Below is a small trained network, with its code and all its weights. Each question gives an input and a class and asks what happens when units are switched off, that is, made to give their printed mean instead of their output.

import numpy as np


def w(rows, s, z=0):
    codes = np.array(rows[::2]) - 128.0
    scale = np.full(codes.shape[1], s)
    scale[-1] = z or s
    return codes * scale


def f(y):
    return np.maximum(y, 0)


def log_softmax(a):
    a = a - a.max(-1, keepdims=True)
    return a - np.log(np.exp(a).sum(-1, keepdims=True))


def net(x, mask):
    res = np.array(x, float).reshape(1, 3) / 4 @ E
    y = f(res @ A[0][:, :-1].T + A[0][:, -1])
    res = res + np.where(mask, y, B[0][:, -1]) @ B[0][:, :-1]
    return log_softmax(res[-1] @ U[:, :-1].T + U[:, -1])


A, B = {}, {}
E = w([
[165,49,112,78,176,84,173],'x0',
[85,128,188,63,87,106,168],'x1',
[113,96,181,150,122,91,3],'x2',
],0.021)
A[0] = w([
[237,76,92,139,203,136,107,175],'n0',
[105,19,152,48,90,88,151,76],'n1',
[199,109,53,91,127,115,224,140],'n2',
[148,143,30,161,97,184,209,223],'n3',
[101,181,97,55,40,144,248,170],'n4',
[119,221,110,225,116,222,108,254],'n5',
[73,225,179,59,42,158,117,124],'n6',
],0.011,0.0059)
B[0] = w([
[186,81,57,156,139,42,132,210],'n0',
[169,33,169,125,97,195,230,202],'n1',
[171,153,104,190,213,153,140,234],'n2',
[254,152,231,96,138,166,125,235],'n3',
[56,176,93,72,206,156,158,253],'n4',
[157,104,120,59,47,208,108,243],'n5',
[73,207,185,99,110,32,93,225],'n6',
],0.012,0.023)
U = w([
[189,96,220,62,95,184,171,213],'0',
[99,121,58,194,71,205,6,254],'1',
[181,160,100,194,170,120,160,50],'2',
[123,66,78,143,133,26,122,127],'3',
[72,217,138,74,151,142,135,45],'4',
[61,158,217,143,93,62,119,62],'5',
[75,116,95,118,179,157,230,103],'6',
],0.012,0.0033)

Each question gives the input, the list of numbers given to net, and the class t.
The units are the neurons (one row each of A and B). Each row of codes is followed by its name. A weight is (code - 128) times the scale printed after its matrix; where a second scale follows, it is the last column's (A, B and U).
mask holds one flag per neuron, in row order. A switched-off neuron (its flag False) gives its mean, the last column of its row in B, instead of its output. The means were averaged over made-up inputs and are rounded, as every weight is.
A unit's drop is (log p(t) with every unit on - log p(t) with that unit switched off) / (log p(t) with every unit on - log p(t) with every unit switched off).
The circuit of an input: a set's keep is (log p(t) with only the set's units on - log p(t) with every unit switched off) / (log p(t) with every unit on - log p(t) with every unit switched off). Starting from all 7 units, units are removed one at a time, each time the one whose removal leaves the highest keep (on an exact tie, the one counted first), for as long as the keep stays at least 0.8.
circuit, biggest first: the units of the circuit, biggest drop first
top k neurons: the k neurons with the biggest drops, biggest first
drop of u: that unit's drop, to one decimal
input [4,7,-5], class 6: circuit, biggest first : [n4]
input [0,1,5], class 5: circuit, biggest first : [n3, n5]
input [-7,1,1], class 5: top 4 neurons : [n6, n4, n3, n1]
input [-6,0,4], class 1: top 3 neurons : [n5, n3, n4]
input [0,1,-2], class 4: top 3 neurons : [n1, n5, n0]
input [-4,-1,2], class 1: top 3 neurons : [n3, n1, n4]
input [1,-5,-1], class 2: top 2 neurons : [n0, n1]
input [0,5,-8], class 4: top 4 neurons : [n4, n3, n6, n0]
input [-5,-1,2], class 1: top 2 neurons : [n3, n1]
input [-7,1,8], class 5: top 2 neurons : [n6, n2]
input [4,0,4], class 3: top 2 neurons : [n3, n5]
input [-2,-8,-8], class 0: top 2 neurons : [n3, n5]
input [-8,2,6], class 5: top 2 neurons : [n6, n4]
input [-3,8,-4], class 4: circuit, biggest first : [n4]
input [-1,-6,1], class 1: top 2 neurons : [n1, n3]
input [-1,-8,-7], class 0: top 2 neurons : [n3, n5]
input [4,0,-2], class 2: top 2 neurons : [n5, n2]
input [8,-3,-3], class 2: drop of n3 : 0.0
input [-1,2,-8], class 4: drop of n3 : 0.1
input [4,4,-2], class 6: drop of n3 : 0.0
input [-6,-3,5], class 1: circuit, biggest first : [n3]
input [2,-8,2], class 3: drop of n0 : 0.6
